Below is a small trained network, with its code and all its weights. Each question gives an input and a class and asks what happens when units are switched off, that is, made to give their printed mean instead of their output.

import numpy as np


def w(rows, s, z=0):
    codes = np.array(rows[::2]) - 128.0
    scale = np.full(codes.shape[1], s)
    scale[-1] = z or s
    return codes * scale


def norm(h):
    return h / np.sqrt((h * h).mean(-1, keepdims=True) + 1e-5)


def f(y):
    return y / 2 * (1 + np.tanh(0.7978845608 * (y + 0.044715 * y**3)))


def log_softmax(a):
    a = a - a.max(-1, keepdims=True)
    return a - np.log(np.exp(a).sum(-1, keepdims=True))


def net(x, mask):
    res = np.array(x, float).reshape(1, 5) / 4 @ E
    u = 0
    for l in range(4):
        y = f(norm(res) @ A[l][:, :-1].T + A[l][:, -1])
        res = res + np.where(mask[u : u + 11], y, B[l][:, -1]) @ B[l][:, :-1]
        u += 11
    return log_softmax(norm(res)[-1] @ U[:, :-1].T + U[:, -1])


A, B = {}, {}
E = w([
[78,227,102],'x0',
[77,184,226],'x1',
[37,99,214],'x2',
[142,254,137],'x3',
[201,178,150],'x4',
],0.0047)
A[0] = w([
[138,80,42,83],'L0N1',
[47,194,70,142],'L0N2',
[208,180,80,100],'L0N3',
[78,113,125,109],'L0N4',
[218,87,156,154],'L0N5',
[124,195,247,142],'L0N6',
[108,51,52,253],'L0N7',
[127,110,65,170],'L0N8',
[99,113,63,103],'L0N9',
[254,150,120,171],'L0N10',
[218,111,180,195],'L0N11',
],0.0096,0.0042)
B[0] = w([
[51,157,168,171],'L0N1',
[135,108,146,182],'L0N2',
[139,77,162,178],'L0N3',
[144,124,159,136],'L0N4',
[178,167,125,184],'L0N5',
[2,150,49,225],'L0N6',
[157,151,212,254],'L0N7',
[85,156,235,171],'L0N8',
[102,141,154,143],'L0N9',
[195,60,142,216],'L0N10',
[177,138,39,198],'L0N11',
],0.0082,0.0055)
A[1] = w([
[137,38,156,127],'L1N1',
[122,97,134,139],'L1N2',
[46,105,146,128],'L1N3',
[154,180,171,126],'L1N4',
[112,57,49,209],'L1N5',
[123,191,161,70],'L1N6',
[80,116,49,60],'L1N7',
[255,155,41,253],'L1N8',
[130,54,39,138],'L1N9',
[222,129,139,226],'L1N10',
[141,165,139,90],'L1N11',
],0.0088,0.0022)
B[1] = w([
[113,194,125,172],'L1N1',
[168,188,91,136],'L1N2',
[135,167,74,196],'L1N3',
[185,48,70,155],'L1N4',
[202,254,176,152],'L1N5',
[111,86,62,140],'L1N6',
[145,198,135,148],'L1N7',
[148,108,188,254],'L1N8',
[143,144,174,142],'L1N9',
[156,90,248,221],'L1N10',
[155,141,67,125],'L1N11',
],0.0057,0.0044)
A[2] = w([
[193,2,131,87],'L2N1',
[83,63,188,254],'L2N2',
[109,143,143,89],'L2N3',
[62,18,102,109],'L2N4',
[146,220,89,192],'L2N5',
[119,136,246,227],'L2N6',
[181,171,106,220],'L2N7',
[183,129,196,49],'L2N8',
[166,134,101,180],'L2N9',
[114,188,68,149],'L2N10',
[167,229,158,105],'L2N11',
],0.0097,0.003)
B[2] = w([
[94,124,187,182],'L2N1',
[162,163,70,217],'L2N2',
[144,134,124,131],'L2N3',
[113,186,116,133],'L2N4',
[103,101,177,163],'L2N5',
[172,163,117,254],'L2N6',
[120,101,246,154],'L2N7',
[97,106,155,178],'L2N8',
[136,78,205,135],'L2N9',
[113,96,131,159],'L2N10',
[87,140,147,150],'L2N11',
],0.011,0.0075)
A[3] = w([
[87,108,143,160],'L3N1',
[103,136,199,175],'L3N2',
[153,83,160,174],'L3N3',
[184,148,140,149],'L3N4',
[149,136,91,182],'L3N5',
[206,65,157,168],'L3N6',
[164,140,133,158],'L3N7',
[6,151,210,252],'L3N8',
[164,143,156,186],'L3N9',
[231,84,154,194],'L3N10',
[138,205,124,196],'L3N11',
],0.016,0.0032)
B[3] = w([
[123,162,80,148],'L3N1',
[172,163,85,197],'L3N2',
[114,244,162,173],'L3N3',
[49,136,141,191],'L3N4',
[126,89,173,138],'L3N5',
[134,200,81,215],'L3N6',
[64,105,137,162],'L3N7',
[223,89,119,254],'L3N8',
[81,123,227,190],'L3N9',
[106,163,58,243],'L3N10',
[87,34,136,199],'L3N11',
],0.011,0.0099)
U = w([
[182,75,47,185],'0',
[75,64,177,1],'1',
[154,250,191,193],'2',
],0.015,0.0022)

Each question gives the input, the list of numbers given to net, and the class t.
The units are the neurons (one row each of A and B). Each row of codes is followed by its name. A weight is (code - 128) times the scale printed after its matrix; where a second scale follows, it is the last column's (A, B and U).
mask holds one flag per neuron, layer by layer. A switched-off neuron (its flag False) gives its mean, the last column of its row in B, instead of its output. The means were averaged over made-up inputs and are rounded, as every weight is.
A unit's drop is (log p(t) with every unit on - log p(t) with that unit switched off) / (log p(t) with every unit on - log p(t) with every unit switched off).
unit that matters most: the unit with the biggest drop
k most important neurons: the k neurons with the biggest drops, biggest first
k most important neurons of layer l: the k neurons of layer l with the biggest drops, biggest first
drop of u: that unit's drop, to one decimal
input [2,1,3,-8,4], class 1: unit that matters most	L0N10
input [3,-2,4,-2,2], class 0: 2 most important neurons of layer 1	(L1N5 L1N7)
input [8,-7,-4,-7,2], class 1: 3 most important neurons	(L0N1 L0N8 L2N2)
input [3,-1,-3,-2,0], class 1: 3 most important neurons	(L0N1 L2N2 L2N6)
input [-8,-8,8,-5,-2], class 2: 2 most important neurons	(L0N6 L0N7)
input [6,-4,6,2,-8], class 1: 4 most important neurons of layer 0	(L0N6 L0N2 L0N11 L0N4)
input [6,-5,-3,-7,-5], class 1: 3 most important neurons	(L0N7 L0N6 L3N11)
input [-6,-6,0,2,-7], class 2: 3 most important neurons	(L0N7 L0N6 L3N8)
input [2,-4,8,2,-2], class 0: 2 most important neurons	(L3N9 L1N10)
input [7,-6,3,3,-8], class 1: 2 most important neurons	(L0N6 L0N2)
input [-1,-2,-6,-5,-4], class 2: 2 most important neurons	(L0N7 L0N6)
input [6,0,1,5,6], class 0: 2 most important neurons	(L0N6 L3N8)
input [-7,8,7,-1,1], class 0: drop of L0N6	0.3
input [7,1,-4,-8,1], class 1: unit that matters most	L3N11
input [-1,-6,8,-7,5], class 2: drop of L0N6	1.7
input [8,-4,-3,0,-5], class 1: drop of L0N6	0.7
